Look-ups in named tables: a row name and a column name give one cell, copied from the table.

Table redu
	zakega	lavik	muma	tek	fezakuf	depu	ruf	kud	nasipu	zel
nal	48	48	65	43	47	34	60	37	40	45
zuliva	42	35	31	44	56	47	27	38	47	52
zim	51	45	43	43	21	48	45	59	43	50
gerod	40	46	51	48	70	42	47	31	48	41
feg	48	38	54	35	37	34	36	35	36	62
lipimev	46	45	64	42	55	30	53	32	42	46
gutefi	42	51	32	56	56	58	49	55	54	35
nul	47	35	52	37	40	35	34	33	36	58
batugif	41	44	46	47	74	43	43	33	49	43
gos	46	48	66	44	50	38	54	37	41	44
sutameg	46	46	66	43	53	32	53	34	40	46
dip	48	48	70	42	47	33	56	37	39	45

nasipu of dip: 39
tek of zim: 43
muma of zim: 43
tek of nul: 37
fezakuf of dip: 47
nasipu of gerod: 48
kud of nul: 33
muma of feg: 54
fezakuf of feg: 37

pon:
columns: vug, bena, zetosa, zope, mib
veg: [30777, -33580, -74198, -1065, -68615]
zudina: [-7672, 69608, -52573, -3445, -26615]
kado: [220, 57718, -59017, 3929, -39305]
reranon: [-7165, 68914, -53192, -3350, -27101]

What is the zetosa of reranon in pon? -53192
What is the mib of reranon in pon? -27101
What is the vug of reranon in pon? -7165
What is the zope of zudina in pon? -3445
What is the zope of kado in pon? 3929
What is the zetosa of veg in pon? -74198
What is the bena of kado in pon? 57718
What is the mib of kado in pon? -39305
What is the zope of veg in pon? -1065
What is the zetosa of kado in pon? -59017
What is the zope of reranon in pon? -3350
Which row has the largest mib? zudina

ran:
,vok,ponuvo,muteso,fip
rodise,-3.34,-1.38,-0.15,-5.11
pamibif,-2.35,-7.14,-7.34,-3.21
bino,-2.87,-1.37,0.23,-4.02
gapiz,-3.20,-1.97,3.03,-0.53
ruriru,-1.97,-1.74,-2.78,-0.51
guta,-2.69,-3.77,-4.07,-0.41
gedi,-1.97,-2.51,-6.05,-1.97
kepos,-6.05,-2.13,6.96,-2.55
mepepi,-1.97,-6.65,-7.18,-3.92
non,-1.90,-1.30,-1.97,-1.64
girolat,-4.34,-1.97,3.60,-4.76
tum,-1.97,-2.10,5.51,-1.97
perezef,-1.97,-1.86,-3.88,-9.66
pumagur,-2.08,0.00,-1.97,0.89

rodise, vok -> -3.34
pumagur, ponuvo -> 0.00
rodise, muteso -> -0.15
rodise, fip -> -5.11
gapiz, ponuvo -> -1.97
mepepi, vok -> -1.97
perezef, muteso -> -3.88
perezef, vok -> -1.97
ruriru, vok -> -1.97
gapiz, vok -> -3.20
gedi, ponuvo -> -2.51
kepos, vok -> -6.05
pumagur, vok -> -2.08
guta, vok -> -2.69
kepos, fip -> -2.55
kepos, ponuvo -> -2.13
bino, muteso -> 0.23
mepepi, muteso -> -7.18
bino, ponuvo -> -1.37
ruriru, muteso -> -2.78
Which row has the largest vok? non

Table gobilig
          peb  begipo   gaf  firofa   zar   zuz   dil  vezumo
bonised  48.7    59.2  55.7    27.8  34.8  55.7  59.2    62.7
tafege   45.2    83.7  52.2    38.3  41.8  66.2  52.2    90.6
susop    41.8    62.7  45.2    20.8  38.3  55.7  73.2    48.7
dimus    45.2    55.7  48.7    24.3  34.8  69.7  45.2    97.6
fub      45.2    41.8  45.2     6.8  41.8  48.7  45.2    87.2
makofud  48.7    59.2  48.7    24.3  38.3  48.7  55.7    66.2

peb of susop: 41.8
zuz of bonised: 55.7
peb of bonised: 48.7
peb of dimus: 45.2
firofa of fub: 6.8
vezumo of dimus: 97.6
gaf of fub: 45.2
firofa of makofud: 24.3
vezumo of tafege: 90.6
begipo of susop: 62.7
firofa of bonised: 27.8
zar of makofud: 38.3
gaf of tafege: 52.2

tasura =
        sen   fek  bidifuv    das  vusebip
gup    -548  8670    -6469  -7619     -692
nedu   8291  -764    -4561  -2100     -772
tas   -2937  1034    -7851  -1817     -543

fek of nedu = -764
das of nedu = -2100
vusebip of tas = -543
das of gup = -7619
bidifuv of nedu = -4561
sen of tas = -2937
fek of gup = 8670
das of tas = -1817
vusebip of nedu = -772
bidifuv of tas = -7851
sen of gup = -548
vusebip of gup = -692
bidifuv of gup = -6469
fek of tas = 1034
sen of nedu = 8291

Table satir
,zut,vivetuk,labop
gimutil,87,197,173
vul,34,133,158
zos,68,88,113
bemol,4,129,139
vibavip,94,109,108
masu,104,245,115
taf,66,197,203
punopo,68,140,119
mufo,64,112,103
pelav,73,128,110
perudiv,70,129,135
tezo,29,102,129
tibobiz,57,91,115

What is the zut of vul in satir?
34
What is the labop of vul in satir?
158
What is the zut of pelav in satir?
73
What is the labop of perudiv in satir?
135
What is the zut of perudiv in satir?
70
What is the zut of vibavip in satir?
94

